(in the rows, 128 means zero)
Here are made-up nodes, facts about them, and rows of numbers that follow some of those facts. Name the node behind each unnamed row.

Facts:
badrum Δ pives; badrum Δ dretrar; badrum Δ moson; brebrik Δ dreskan; brebrik Δ dretrar; dules Δ klegrun; dules Δ gopa
flastin Δ badir; flastin Δ kidrim; flator Δ klugan; fleral Δ klustu; flikim Δ kupla; flikim Δ bazun; fogre Δ vuskim
fogre Δ rigre; fogrek Δ trama; fogrek Δ mufe; goke Δ punule; govam Δ pode; govam Δ drofikon; gradril Δ magul
gradril Δ robrek; gradril Δ dreskan; gradril Δ zedru; gradril Δ sulen; gradril Δ rigre; greplak Δ flino; greplak Δ pode
greplak Δ beden; greplak Δ nefa; gribrel Δ treni; gribrel Δ gresto; gribrel Δ dreskan; gribrel Δ nostu; gribrel Δ trakla
gribrel Δ klegrun; gribrel Δ gopa; guzopla Δ pluso; guzopla Δ zigesel; guzopla Δ punule; guzopla Δ nostu; kebralok Δ dretrar
kebralok Δ vuskim; kebralok Δ moson; kliflel Δ sakulam; kliflel Δ kluvar; kliflel Δ moson; kofa Δ magul; kofa Δ zifloni
labul Δ klustu; labul Δ togokan; letrem Δ fibra; lubun Δ badir; lubun Δ soskavel; lubun Δ dirik; lubun Δ kidrim
migo Δ pives; migo Δ zanok; migo Δ nefa; mitras Δ treni; mitras Δ buba; mitras Δ kluvar; mitras Δ brobrok
mitras Δ musas; moram Δ badir; moram Δ punule; moram Δ brukim; muki Δ datin; muki Δ zigesel; muki Δ gresto
muklok Δ brobrok; muklok Δ stadem; muklok Δ drufen; muklok Δ kaben; muklok Δ fludrikle; nati Δ flurim; nati Δ pleron
nati Δ rizak; netus Δ gego; netus Δ robrek; netus Δ rusku; netus Δ buba; noske Δ klustu; noske Δ flitok
noske Δ trakla; noske Δ sakulon; paplisi Δ zoplupi; peror Δ treni; peror Δ luga; peror Δ soskavel; peror Δ flitok
peror Δ flurim; peror Δ mufe; peror Δ degril; pleplavem Δ beden; pleplavem Δ putrer; ragres Δ magul; ragres Δ pliklem
ragres Δ reflu; ragres Δ moson; ramim Δ datin; ramim Δ brukim; rata Δ dreskan; rata Δ robefun; rata Δ kaben
ritripler Δ pode; ritripler Δ pleron; ritrir Δ datin; ritrir Δ dreskan; ritrir Δ stadem; ritrir Δ pufuflo; skisun Δ sakulam
skisun Δ flurim; skisun Δ lagrotrik; skivok Δ bazun; skivok Δ dirik; skivok Δ flobre; skivok Δ kidrim; skivok Δ degril
skoplos Δ fluflek; skoplos Δ fibra; stagi Δ fasko; stagi Δ kupla; stagi Δ gipak; stagi Δ zedru; stagi Δ pleron
studon Δ dreskan; studon Δ roko; sutri Δ pleron; sutri Δ flobre; truklir Δ gipak; truklir Δ klustu; truklir Δ zifloni
truklir Δ tudran; truklir Δ pleron; truklir Δ vuskim; truklir Δ rizak; tuplevim Δ gipak; tuplevim Δ flurim; tuplevim Δ sulen
tuplevim Δ tudran; vanol Δ rusku; vanol Δ zedru; vanol Δ drufen; zemom Δ pluso; zemom Δ badir; zemom Δ soskavel
zemom Δ flurim; zistusa Δ fludrikle; badir ψ musas; badrum ψ drufen; bazun ψ letrem; brebrik ψ vanol; brobrok ψ kliflel
brukim ψ zedru; buba ψ gudus; datin ψ tuklik; degril ψ zifloni; desta ψ lubun; dirik ψ flutru; dreskan ψ fludrikle
dretrar ψ zemom; drofikon ψ folel; fibra ψ mestimur; fleral ψ trakla; flifak ψ muklok; flino ψ pleplavem; flitok ψ tipla
flobre ψ fasko; fludrikle ψ mitras; flutru ψ roko; fogrek ψ moson; folel ψ klugan; gipak ψ sakulon; goke ψ voko
gopa ψ rizak; govam ψ dreskan; greplak ψ stagi; gresto ψ brukim; gribrel ψ flino; gudus ψ nostu; gutri ψ ritrir
guzopla ψ pliklem; kaben ψ ragres; kebralok ψ nati; ketom ψ gutri; kliflel ψ skisun; klustu ψ flifak; kluvar ψ zoplupi
kofa ψ ketom; labul ψ brebrik; lagrotrik ψ gopa; lazu ψ flobre; lestol ψ lagrotrik; letrem ψ pode; lubun ψ kaben
magul ψ netus; mestimur ψ zanok; mitras ψ treni; moram ψ bazun; moson ψ zigesel; mufe ψ vuskim; muklok ψ kluvar
musas ψ lazu; nati ψ punule; nefa ψ stobom; noske ψ sutri; nostu ψ trama; paplisi ψ kofa; pegregror ψ kidrim
pepla ψ tudran; peror ψ rigre; pirudam ψ degril; pleplavem ψ soskavel; pliklem ψ robefun; pluso ψ boda; pode ψ rata
punule ψ studon; putrer ψ govam; ragres ψ pepla; raplok ψ pegregror; rata ψ skivok; ritripler ψ desta; ritrir ψ reflu
rizak ψ dretrar; robefun ψ fleral; roko ψ goke; sakulon ψ gego; skivok ψ fogrek; soskavel ψ trova; stadem ψ raplok
stagi ψ flitok; stobom ψ lestol; studon ψ truklir; sutri ψ gribrel; togokan ψ buba; trakla ψ nefa; trama ψ pirudam
treni ψ dirik; trova ψ beden; truklir ψ ritripler; tuklik ψ mufe; tuplevim ψ fibra; voko ψ peror; vuskim ψ noske
zanok ψ pluso; zedru ψ gradril; zifloni ψ zistusa; zigesel ψ flator; zistusa ψ drofikon; zoplupi ψ tuplevim; badir θ 364
badrum θ 559; bazun θ 665; beden θ 559; boda θ 364; brebrik θ 559; brobrok θ 364; brukim θ 665
buba θ 559; datin θ 936; degril θ 330; desta θ 330; dirik θ 364; dreskan θ 559; dretrar θ 437
drofikon θ 559; drufen θ 364; dules θ 559; fasko θ 559; fibra θ 559; flastin θ 559; flator θ 364
fleral θ 364; flifak θ 437; flikim θ 936; flino θ 330; flitok θ 364; flobre θ 559; fludrikle θ 330
fluflek θ 559; flurim θ 559; flutru θ 364; fogre θ 665; fogrek θ 559; folel θ 665; gego θ 364
gipak θ 364; goke θ 559; gopa θ 559; govam θ 364; gradril θ 936; greplak θ 330; gresto θ 330
gribrel θ 665; gudus θ 330; gutri θ 559; guzopla θ 330; kaben θ 437; kebralok θ 665; ketom θ 665
kidrim θ 330; klegrun θ 665; kliflel θ 665; klugan θ 665; klustu θ 665; kluvar θ 330; kofa θ 665
kupla θ 437; labul θ 437; lagrotrik θ 330; lazu θ 559; lestol θ 437; letrem θ 437; lubun θ 437
luga θ 364; magul θ 330; mestimur θ 437; migo θ 665; mitras θ 330; moram θ 936; moson θ 364
mufe θ 559; muki θ 936; muklok θ 330; musas θ 559; nati θ 936; nefa θ 330; netus θ 665
noske θ 364; nostu θ 364; paplisi θ 437; pegregror θ 330; pepla θ 936; peror θ 364; pirudam θ 364
pives θ 665; pleplavem θ 330; pleron θ 364; pliklem θ 364; pluso θ 437; pode θ 936; pufuflo θ 437
punule θ 936; putrer θ 364; ragres θ 330; ramim θ 559; raplok θ 437; rata θ 364; reflu θ 559
rigre θ 936; ritripler θ 437; ritrir θ 330; rizak θ 330; robefun θ 437; robrek θ 936; roko θ 437
rusku θ 364; sakulam θ 559; sakulon θ 364; skisun θ 364; skivok θ 559; skoplos θ 437; soskavel θ 437
stadem θ 437; stagi θ 330; stobom θ 364; studon θ 559; sulen θ 665; sutri θ 437; tipla θ 330
togokan θ 936; trakla θ 364; trama θ 437; treni θ 364; trova θ 330; truklir θ 559; tudran θ 364
tuklik θ 330; tuplevim θ 364; vanol θ 665; voko θ 665; vuskim θ 364; zanok θ 936; zedru θ 936
zemom θ 364; zifloni θ 437; zigesel θ 559; zistusa θ 559; zoplupi θ 437

Known rows:
govam: [ 53 146 224 122 113 112 125 179  92 135 103  93 183 117 189 108  86 116
 122 130 148 105 117 111 196 119 142 136 169 102]
robefun: [130 114  91 168 127 137 165 147  65 134  74 144 216 111 125 211 152 151
 162 138  89 196 165  67 104 140 100 120 115 107]
kofa: [ 96 150 117 176 146 123 136 133 113 109  79 151 187 143 147 117 111 172
 124 139 136 140 139 113 156 144 114 150 141 112]
folel: [ 88 144 126 177 111 118 135 114 118 138  87 133 179 111 122 126  91 159
 140 118 144 153 140 107 144 143 110 110 127 120]
gopa: [105 169  49 146 170 119 154  92 120 165  40 164 185 159  76 149 134 183
 141  89  97 178 162  98 165 180 116 133 153  90]
pliklem: [139  70 103 203 111 139 159 174  55 128  72 133 206 106 153 186 139 159
 188 139  87 143 125  59 144 145 127 109 140 115]
flutru: [ 80 132 214 122 108 143 134 142 105 139  94 150 178 135 152 117 111 156
 117 162 156  72 110  92 164 115 112 103 130 133]
kliflel: [101 152 117 173 149 126 130 125 105 113  74 143 191 137 145 123 107 177
 129 129 137 136 144 118 152 144 102 142 146 113]
nostu: [108 118 163 134 132 149 143 154  72 155  49 145 178 148 144 140 131 179
 123 148  92 100 112  71 184 144 115 109 149 108]
mufe: [ 86 188 110 163 160 121 143 123 131 149  47 146 208 182 108 149 137 167
  93 140 129 164 137  95 138 133 101 128 130  94]
mestimur: [ 86 153 138 114 134 122 151 123 107 140  90 145 189 140 124 166 130 146
 135 130 130 158 144  82 127 132 111 127 130 100]
pufuflo: [ 84 151 143 118 137 132 157 129  98 157  86 153 196 129 121 161 135 156
 121 135 118 153 167  80 137 145 108 131 125 110]
reflu: [ 82 155  89 161 152 123 149 111 140 138  96 140 204 156 101 133 110 172
 116 127 136 159 161 110 119 148 114 142 126 100]
kupla: [ 87 166 128 116 131 117 158 151 118 154  86 161 194 147 133 151 133 149
 133 145 142 163 137  64 130 141 130 127 123 100]
gradril: [108 133 140 170 125 147 126 142  86  82  90 163 163 123 156 108  75 191
 155 129 129 120 140  98 167 153 114 142 139 113]
beden: [ 74 146  94 158 126 109 148 100 153 152 114 110 189 132  84 145  97 155
 129 110 159 162 148 110 111 153 120 124 126 105]
rigre: [ 91 123 184 166 111 164 144 131 138 113 109 184 169 148 123  97  79 213
  91 174 163  54 112  92 130 140 117 110 102 145]
flurim: [ 76 171 102 169 143 121 154 134 141 162  62 138 202 166 111 138 116 168
 102 145 141 170 140  94 122 146 123 125 114 100]

Name these rows:
No name comes twice in this set of rows, the named rows included.
[ 93 156 129 166 157 125 124 108  92 119  64 134 171 124 147 124 100 176
 133 136 129 146 154 120 161 152  84 150 131 116] => gribrel
[106 113 149 149 125 138 160 179  87 140  76 158 199 153 153 132 129 173
 137 150 110  90 115  76 176 143 150 121 157 113] => vuskim
[106 118 165 154 119 148 145 166  71 145  64 162 195 133 151 133 124 162
 143 129 102 113 145  77 184 135 128  92 137 112] => brobrok
[115 142 153 168 128 146 121 120  75 113  59 131 154 114 140 124  91 186
 132 139 121 123 128 104 180 148  91 134 149 122] => muki
[136 106 110 156 122 132 149 142  70 131  62 156 171 124 133 168 138 163
 197 112  96 140 113  67 183 149 124 100 166 102] => stobom
[ 60 179 163 140 151 134 124  81 141 140  84 152 184 162 113 123 119 182
  71 189 174 119 135 116 115 119  64 127 100 135] => goke
[102 145  60  98 153 117 178 117 104 161  71 184 195 157  85 163 139 171
 162  89  96 159 155  73 172 189 153 142 161  91] => dretrar
[ 91 143 122 174 137 115 135 110 104 104  91 134 197 131 127 137 112 171
 128 124 141 130 127 126 151 136 106 148 170 119] => migo
[106 134 162 151 111 133 155 155  85 169  43 132 178 140 143 142 132 159
 138 147 108 120  97  66 189 139 129  92 140 117] => badir
[104 126 144 174 109 135 155 137 101 120  94 129 176 120 116 124  94 180
 121 116 124 109 112  97 166 152 134 116 164 121] => zanok
[ 40 186 177 152 148 132 144 155 129 181  87  96 225 146 135 102  87 133
  44 121 134 151 192 132 148 139 123 141 117  92] => dreskan
[ 98 110 150 127 125 134 132 143  90 121  83 144 156 123 167 128 104 171
 178 152 127 114 123  83 172 146 121 137 144 108] => skisun
[129 129  88 101 137 119 134 111  84 135  42 169 115 140 128 132 109 187
 224 107 100 134 112  68 209 184 141 129 173  87] => zemom
[ 98 136 120 100 130 128 114 137 104 100  71 157 191 143 183 133 144 118
 145 134 110 115 183 104 167 139  71  87 139 108] => muklok

The same nodes again, as new rows of numbers:
Some nodes and their rows:
sulen: [140 126 117 117 120 105 126  79 102  98 160 117 167 117 125 142 120 129
 119 125 106 119  63 129 184 144 138 141]
muklok: [129 140 163 138 121  94 134 151  86 117 131 125 154 125 130 126 134 133
 135 140 131 135 145 136 102 112 117 111]
peror: [127 126 129 129 130 114 127 153 110 112 103 148  78 144 112 102 130 146
 129 150 138 123 211 120 104 132 118 125]
punule: [131 144 112 137 146 157 132 107 122 114 107 123 110 135 151 131 135 111
 134 121 149 131 129 130 148 114 143  99]
voko: [138 123 105 150 137 147 133 122  29 172 135 118 154 120 110 158 126 127
 136 132 153 127 132 132 157 146 118 128]
zedru: [128 144 124 127 138 137 134 140  99 102 143 127 142 127 147 152 126 129
 114 108 126 129 106 127 145 126 130 127]
ritripler: [141 119 129 136 122 135 123 134 107 148 108 122  96 129 132 139 119 123
 130 149 124 123  95 144  89 126 147 106]
dreskan: [131 139 102 160 135 179 136 106 125 113 135 129 133 116 137 157 117 141
 128 117 176 129 141 122 148 116  97 136]
dretrar: [137 120 117 125 126 150 133 129 172 138 150 128 136 116 124 156 125 126
 117 126 122 130 116 127 113 136 141 134]
kliflel: [150 138 124 135 114 119 130 151  64 131 132 124 139 125 131 146 124 122
 126 148 140 124  90 108 132 138 113 108]
gego: [105 115 128 131 129  93 113 136 208 100 145 144 153 133 108  83 132 132
 113 115 100 123 163 135 139 146 156 162]
fasko: [130 135 126 115 112 144 121  90 152 102 122 123 127 125 146 137 126 130
 125 113 109 120  71 109 150 127 104 144]
noske: [130 112 136 145 133 116 116 142 119  92  77 147  83 143 128  87 135 132
 115 151 132 128 171 147  91 120 167  98]
badir: [119 114 124  99 144 123 132 119 168 114 140 143  82 138 106  99 129 128
 126 122 115 134 180 130 130 135 155 124]
ragres: [122 135 147 146 124 123 123 179  72 114  95 127 129 127 145 125 129 130
 128 141 139 134 129 135 102 113 127 113]
kidrim: [115 133 135 104 112 121 130  73 139  88 123 127 115 129 132 100 130 132
 136 110 113 128 102 112 177 122 104 132]
rusku: [119 123 134 135 125  95 123 106 224  83 146 151 132 135 115  88 122 137
 117 120 100 123 148 131 136 138 143 148]
nefa: [132 118 164  91 132 160 146 199 153 146 119 133 158 125 140 142 154 122
 115 118 108 142 117  89 120 122 107 146]

Which node is each row?
No name comes twice in this set of rows, the named rows included.
[150 108 142 106 121 148 147 149 178 161 139 127 141 120 119 158 143 137
 113 139 119 133 129 102 110 137 132 136] => lestol
[141 107 116 155 127 151 116 124  98 121  79 117  96 125 131 143 131 123
 124 153 135 131 110 153 104 131 165 102] => sutri
[108 152 125  45 123  95 136 125 123 153 175 129  95 133 140 129 111 120
 145 118 112 140 134 131 134 108 103 115] => degril
[125 120 151  88 135 149 145 180 141 133 119 127 139 124 131 141 151 132
 106 131 107 143 133  85 131 121 124 146] => lagrotrik
[121 136 136 158 131 135 127 141  17 119 117 131 138 129 111 140 128 151
 143 134 171 125 189 124 133 123  77 144] => mitras
[136 118 110 113 126 141 135  87 167 120 144 124 107 123 119 140 121 130
 139 128 126 126 136 136 137 129 142 119] => pluso
[118 122 118 144 152 126 133 110  92  91 140 155 111 134  89 129 110 154
 132 112 147 124 240 134 151 135 115 152] => treni
[140 145 149 126 129 115 136 121  89 131 123 118 124 137 133 129 130 130
 140 140 138 117 137 121 125 119 119 104] => moram
[126 128 113 112 123 165 131 105 120 134  98 122  98 125 150 153 128 131
 129 118 128 133  98 118 140 118 112 123] => flobre
[120 135 135 125 114 123 120 103 137 107 111 129 142 130 136  95 138 128
 139 116 127 127  99 116 147 123 108 147] => tipla
[117 114 124 128 150 134 123 170 161 146 109 150 119 140 119  96 128 118
 123 118 129 129 172 130 104 136 136 139] => putrer
[141 131 118 130 119 111 131  69 157 105 163 116 163 119 120 113 129 118
 131 122 124 117  82 117 186 144 133 124] => klegrun
[145 132 112 117 134 133 138 104 102 128 148 117 134 122 119 145 127 117
 127 126 144 130 106 131 164 137 138  97] => brukim

